Below are the code and all the weights of a small trained network. Each question names an input and a target symbol and asks about switching units off, where a switched-off unit gives its printed mean instead of its output.

import numpy as np


def w(rows, s, z=0):
    codes = np.array(rows[::2]) - 128.0
    scale = np.full(codes.shape[1], s)
    scale[-1] = z or s
    return codes * scale


def norm(h):
    return h / np.sqrt((h * h).mean(-1, keepdims=True) + 1e-5)


def f(y):
    return np.maximum(y, 0)


def softmax(a):
    e = np.exp(a - a.max(-1, keepdims=True))
    return e / e.sum(-1, keepdims=True)


def log_softmax(a):
    a = a - a.max(-1, keepdims=True)
    return a - np.log(np.exp(a).sum(-1, keepdims=True))


def net(x, mask):
    ids = ['γδηλμξστψ'.index(c) for c in x.split()]
    T = len(ids)
    res = E[ids] + P[:T]
    u = 0
    for l in range(2):
        r = norm(res)
        for j in range(2):
            rows = slice(3 * j, 3 * j + 3)
            q, k, v = (r @ M[l][rows].T for M in (Q, K, V))
            z = softmax(np.where(np.tri(T) > 0, q @ k.T / 3**0.5, -1e9)) @ v
            o = O[l][rows]
            res = res + np.where(mask[u + j], z, o[:, -1]) @ o[:, :-1]
        u += 2
        y = f(norm(res) @ A[l][:, :-1].T + A[l][:, -1])
        res = res + np.where(mask[u : u + 4], y, B[l][:, -1]) @ B[l][:, :-1]
        u += 4
    return log_softmax(norm(res)[-1] @ U[:, :-1].T + U[:, -1])


Q, K, V, O, A, B = {}, {}, {}, {}, {}, {}
E = w([
[107,134,164,146],'γ',
[92,150,164,139],'δ',
[125,92,131,173],'η',
[147,162,113,130],'λ',
[128,162,255,189],'μ',
[80,197,125,122],'ξ',
[70,148,131,110],'σ',
[105,108,148,171],'τ',
[159,125,127,120],'ψ',
],0.026)
P = w([
[110,97,158,110],'0',
[77,85,127,119],'1',
[118,108,189,111],'2',
[122,164,91,138],'3',
[110,133,123,151],'4',
[144,158,177,201],'5',
[127,169,61,247],'6',
[85,114,163,46],'7',
[84,64,159,76],'8',
],0.014)
Q[0] = w([
[83,111,215,209],'L0H1',
[161,197,135,118],'L0H1',
[158,148,229,151],'L0H1',
[83,58,71,124],'L0H2',
[157,255,34,179],'L0H2',
[129,251,163,158],'L0H2',
],0.0074)
K[0] = w([
[138,236,124,254],'L0H1',
[130,88,90,162],'L0H1',
[155,151,162,153],'L0H1',
[10,83,109,43],'L0H2',
[145,207,79,212],'L0H2',
[156,152,126,221],'L0H2',
],0.008)
V[0] = w([
[138,171,58,155],'L0H1',
[206,134,138,67],'L0H1',
[91,36,145,100],'L0H1',
[185,153,197,251],'L0H2',
[159,49,206,84],'L0H2',
[185,111,253,136],'L0H2',
],0.0073)
O[0] = w([
[164,171,115,142,87],'L0H1',
[143,104,108,68,105],'L0H1',
[187,178,51,126,65],'L0H1',
[92,43,128,2,255],'L0H2',
[121,102,176,191,106],'L0H2',
[149,248,99,209,229],'L0H2',
],0.0069,0.003)
A[0] = w([
[80,223,164,137,239],'L0N1',
[84,78,38,123,7],'L0N2',
[190,87,254,194,142],'L0N3',
[70,21,75,214,232],'L0N4',
],0.007,0.0015)
B[0] = w([
[134,139,96,227,254],'L0N1',
[6,79,1,56,150],'L0N2',
[136,67,15,32,239],'L0N3',
[188,221,249,122,181],'L0N4',
],0.0068,0.0056)
Q[1] = w([
[36,175,202,239],'L1H1',
[63,142,207,219],'L1H1',
[101,99,43,108],'L1H1',
[103,2,195,27],'L1H2',
[40,144,149,152],'L1H2',
[57,236,2,117],'L1H2',
],0.0092)
K[1] = w([
[35,136,189,141],'L1H1',
[74,152,170,255],'L1H1',
[142,186,119,135],'L1H1',
[119,50,44,167],'L1H2',
[43,124,132,148],'L1H2',
[82,152,146,86],'L1H2',
],0.013)
V[1] = w([
[223,154,33,104],'L1H1',
[88,146,161,148],'L1H1',
[119,106,127,57],'L1H1',
[180,96,100,168],'L1H2',
[90,25,56,254],'L1H2',
[168,88,208,139],'L1H2',
],0.009)
O[1] = w([
[66,118,165,114,3],'L1H1',
[126,92,159,150,196],'L1H1',
[107,146,120,157,85],'L1H1',
[159,78,115,85,56],'L1H2',
[54,47,190,2,41],'L1H2',
[140,175,205,82,107],'L1H2',
],0.0075,0.0036)
A[1] = w([
[119,125,220,165,93],'L1N1',
[14,204,55,103,253],'L1N2',
[5,114,220,99,131],'L1N3',
[136,208,254,210,14],'L1N4',
],0.0089,0.0055)
B[1] = w([
[226,17,82,164,174],'L1N1',
[184,149,200,1,254],'L1N2',
[123,175,72,185,189],'L1N3',
[25,71,83,105,194],'L1N4',
],0.0073,0.0094)
U = w([
[168,87,85,138,118],'γ',
[119,99,35,137,114],'δ',
[244,120,214,123,1],'η',
[204,205,94,189,189],'λ',
[175,125,252,167,77],'μ',
[126,182,222,151,13],'ξ',
[52,136,105,140,111],'σ',
[161,102,189,148,105],'τ',
[138,75,33,64,218],'ψ',
],0.011,0.0018)

Each question gives the input, a string of symbols that net reads in full, and the target symbol t.
The units are the heads (3 rows each of Q, K, V and O) and the neurons (one row each of A and B). Each row of codes is followed by its name. A weight is (code - 128) times the scale printed after its matrix; where a second scale follows, it is the last column's (O, A, B and U).
mask holds one flag per unit, layer by layer, with each layer's heads first. A switched-off unit (its flag False) gives its mean, the last column of its rows in O or B, instead of its output. The means were averaged over made-up inputs and are rounded, as every weight is.
A unit's drop is (log p(t) with every unit on - log p(t) with that unit switched off) / (log p(t) with every unit on - log p(t) with every unit switched off).
The circuit of an input: a set's keep is (log p(t) with only the set's units on - log p(t) with every unit switched off) / (log p(t) with every unit on - log p(t) with every unit switched off). Starting from all 12 units, units are removed one at a time, each time the one whose removal leaves the highest keep (on an exact tie, the one counted first), for as long as the keep stays at least 0.8.
units of the circuit, in order: the units of the circuit, biggest drop first
top k neurons: the k neurons with the biggest drops, biggest first
k most important neurons of layer l: the k neurons of layer l with the biggest drops, biggest first
which heads matter: for each layer, one digit per head in row order, 1 if its drop is at least 0.15 and else 0, layers parted by /
input λ λ τ η, target λ: units of the circuit, in order : [L0N4, L1N2]
input λ γ μ μ, target λ: units of the circuit, in order : [L1H1, L1N2]
input λ λ λ μ, target λ: units of the circuit, in order : [L1H2, L0N3]
input λ σ λ ψ, target λ: units of the circuit, in order : [L1H2]
input λ ψ μ η, target λ: top 3 neurons : [L0N3, L1N2, L0N2]
input λ γ ψ γ τ ψ τ δ η, target η: top 3 neurons : [L0N4, L0N3, L1N4]
input λ δ λ λ ψ, target η: which heads matter : 01 / 10
input ψ μ τ γ σ, target ξ: units of the circuit, in order : [L0N3, L1N2]
input λ λ σ σ λ ψ, target ψ: which heads matter : 00 / 00
input λ η η δ η τ σ, target λ: units of the circuit, in order : [L0H1, L0N3, L1H2]
input ξ λ ψ, target ψ: which heads matter : 00 / 01
input λ λ λ ψ ψ, target η: which heads matter : 01 / 11
input γ λ τ λ τ δ, target δ: which heads matter : 00 / 10
input ψ γ γ γ ψ ψ λ, target ψ: units of the circuit, in order : [L0H2]
input λ ψ λ σ σ λ σ μ λ, target λ: which heads matter : 01 / 00
input λ λ τ σ, target λ: top 2 neurons : [L0N3, L0N1]
input τ σ μ ψ δ σ γ ψ λ, target λ: top 3 neurons : [L0N3, L1N2, L1N1]
input λ δ ψ σ ξ, target λ: which heads matter : 10 / 01
input λ μ τ λ ψ η, target η: 3 most important neurons of layer 0 : [L0N4, L0N3, L0N1]
input λ μ δ σ σ, target ξ: 3 most important neurons of layer 1 : [L1N2, L1N3, L1N1]
